Here is a tiny trained network, its code and every weight. The questions are about switching its units off for an input and a target symbol, where a switched-off unit gives its printed mean instead of its output.

import numpy as np


def w(rows, s, z=0):
    codes = np.array(rows[::2]) - 128.0
    scale = np.full(codes.shape[1], s)
    scale[-1] = z or s
    return codes * scale


def norm(h):
    return h / np.sqrt((h * h).mean(-1, keepdims=True) + 1e-5)


def f(y):
    return y / 2 * (1 + np.tanh(0.7978845608 * (y + 0.044715 * y**3)))


def softmax(a):
    e = np.exp(a - a.max(-1, keepdims=True))
    return e / e.sum(-1, keepdims=True)


def log_softmax(a):
    a = a - a.max(-1, keepdims=True)
    return a - np.log(np.exp(a).sum(-1, keepdims=True))


def net(x, mask):
    ids = ['ΓΘΛΣΨαβεζημξτω'.index(c) for c in x.split()]
    T = len(ids)
    res = E[ids] + P[:T]
    r = norm(res)
    for j in range(3):
        rows = slice(3 * j, 3 * j + 3)
        q, k, v = (r @ M[0][rows].T for M in (Q, K, V))
        z = softmax(np.where(np.tri(T) > 0, q @ k.T / 3**0.5, -1e9)) @ v
        o = O[0][rows]
        res = res + np.where(mask[j], z, o[:, -1]) @ o[:, :-1]
    y = f(norm(res) @ A[0][:, :-1].T + A[0][:, -1])
    res = res + np.where(mask[3:15], y, B[0][:, -1]) @ B[0][:, :-1]
    return log_softmax(norm(res)[-1] @ U[:, :-1].T + U[:, -1])


Q, K, V, O, A, B = {}, {}, {}, {}, {}, {}
E = w([
[141,97,131,125],'Γ',
[111,71,76,5],'Θ',
[163,172,178,144],'Λ',
[121,106,95,87],'Σ',
[121,104,77,104],'Ψ',
[135,99,117,159],'α',
[109,141,144,128],'β',
[122,105,135,89],'ε',
[112,154,148,160],'ζ',
[122,148,96,144],'η',
[123,125,152,131],'μ',
[144,107,110,120],'ξ',
[138,107,124,126],'τ',
[87,148,167,127],'ω',
],0.028)
P = w([
[134,119,96,132],'0',
[158,199,130,46],'1',
[124,50,250,93],'2',
[120,139,110,135],'3',
[190,227,142,21],'4',
[127,20,213,57],'5',
],0.013)
Q[0] = w([
[149,149,72,168],'h1',
[57,150,141,131],'h1',
[199,82,221,86],'h1',
[85,141,160,66],'h2',
[127,135,216,60],'h2',
[203,222,75,107],'h2',
[78,170,111,110],'h3',
[214,151,154,9],'h3',
[130,154,196,108],'h3',
],0.011)
K[0] = w([
[121,115,113,174],'h1',
[47,106,136,123],'h1',
[176,161,146,112],'h1',
[95,148,175,130],'h2',
[85,249,208,145],'h2',
[189,116,179,138],'h2',
[74,204,131,115],'h3',
[211,168,187,128],'h3',
[141,170,203,118],'h3',
],0.014)
V[0] = w([
[150,163,107,143],'h1',
[115,181,141,65],'h1',
[176,124,90,137],'h1',
[254,106,157,111],'h2',
[125,93,59,123],'h2',
[154,138,61,189],'h2',
[222,83,158,113],'h3',
[183,94,127,67],'h3',
[150,110,147,29],'h3',
],0.0087)
O[0] = w([
[163,47,118,157,154],'h1',
[230,54,90,135,243],'h1',
[112,148,166,142,130],'h1',
[254,149,70,139,182],'h2',
[141,172,124,126,2],'h2',
[169,173,162,173,51],'h2',
[188,32,142,144,212],'h3',
[20,173,134,153,173],'h3',
[132,44,208,103,203],'h3',
],0.0048,0.0039)
A[0] = w([
[11,124,162,98,29],'n1',
[171,87,152,39,197],'n2',
[157,119,164,169,103],'n3',
[65,164,189,85,183],'n4',
[162,66,175,170,167],'n5',
[174,132,21,106,56],'n6',
[107,57,57,59,178],'n7',
[102,40,182,135,96],'n8',
[97,66,215,141,202],'n9',
[175,132,191,112,198],'n10',
[142,57,68,139,5],'n11',
[56,111,156,205,196],'n12',
],0.012,0.0026)
B[0] = w([
[178,142,109,132,159],'n1',
[179,117,178,116,254],'n2',
[104,79,98,68,149],'n3',
[105,71,28,130,167],'n4',
[57,19,76,89,193],'n5',
[153,187,169,122,158],'n6',
[77,143,172,154,206],'n7',
[161,51,161,51,189],'n8',
[138,41,179,44,202],'n9',
[108,94,79,154,206],'n10',
[190,128,132,65,144],'n11',
[137,145,253,213,145],'n12',
],0.0078,0.0096)
U = w([
[136,93,96,110,75],'Γ',
[123,145,53,44,81],'Θ',
[213,78,47,201,81],'Λ',
[80,199,212,72,96],'Σ',
[76,198,148,86,190],'Ψ',
[134,149,183,198,214],'α',
[75,140,26,147,252],'β',
[132,154,128,67,91],'ε',
[114,157,189,174,185],'ζ',
[116,158,117,133,215],'η',
[133,97,157,129,123],'μ',
[245,196,172,112,109],'ξ',
[134,113,23,70,74],'τ',
[57,118,168,139,176],'ω',
],0.012,0.0043)

Each question gives the input, a string of symbols that net reads in full, and the target symbol t.
The units are the heads (3 rows each of Q, K, V and O) and the neurons (one row each of A and B). Each row of codes is followed by its name. A weight is (code - 128) times the scale printed after its matrix; where a second scale follows, it is the last column's (O, A, B and U).
mask holds one flag per unit, heads first, then neurons. A switched-off unit (its flag False) gives its mean, the last column of its rows in O or B, instead of its output. The means were averaged over made-up inputs and are rounded, as every weight is.
A unit's drop is (log p(t) with every unit on - log p(t) with that unit switched off) / (log p(t) with every unit on - log p(t) with every unit switched off).
The circuit of an input: a set's keep is (log p(t) with only the set's units on - log p(t) with every unit switched off) / (log p(t) with every unit on - log p(t) with every unit switched off). Starting from the 12 units with the biggest drops (on a tie, the unit counted first), units are removed one at a time, each time the one whose removal leaves the highest keep (on an exact tie, the one counted first), for as long as the keep stays at least 0.8.
circuit, biggest first: the units of the circuit, biggest drop first
top k neurons: the k neurons with the biggest drops, biggest first
which heads matter: for each layer, one digit per head in row order, 1 if its drop is at least 0.15 and else 0, layers parted by /
drop of u: that unit's drop, to one decimal
input Ψ ε Λ β β, target ξ: top 3 neurons => n5, n2, n9
input Γ Σ ξ Λ, target Λ: which heads matter => 000
input Λ Λ ζ ζ α, target ξ: top neuron => n6
input Ψ Λ Λ β α, target ξ: which heads matter => 010
input Λ ξ η β μ, target ξ: circuit, biggest first => n5, n9
input μ Σ ω Σ, target Σ: top 3 neurons => n7, n5, n10
input ε β Λ ξ, target ξ: which heads matter => 010
input ω Σ β Ψ, target Ψ: top 2 neurons => n7, n6
input α Λ ζ ε β, target ξ: which heads matter => 110
input Λ β Λ β, target β: which heads matter => 011
input α Λ β α Σ, target ξ: which heads matter => 000
input ζ Λ β β ξ, target ξ: which heads matter => 000
input Λ Λ τ Λ μ, target ξ: drop of n5 => 0.2
input β Σ Λ α, target α: drop of n12 => 0.4
input ζ Ψ Γ Λ ω, target Θ: drop of n12 => 0.1
input Λ Γ Λ β, target β: drop of h3 => 1.3
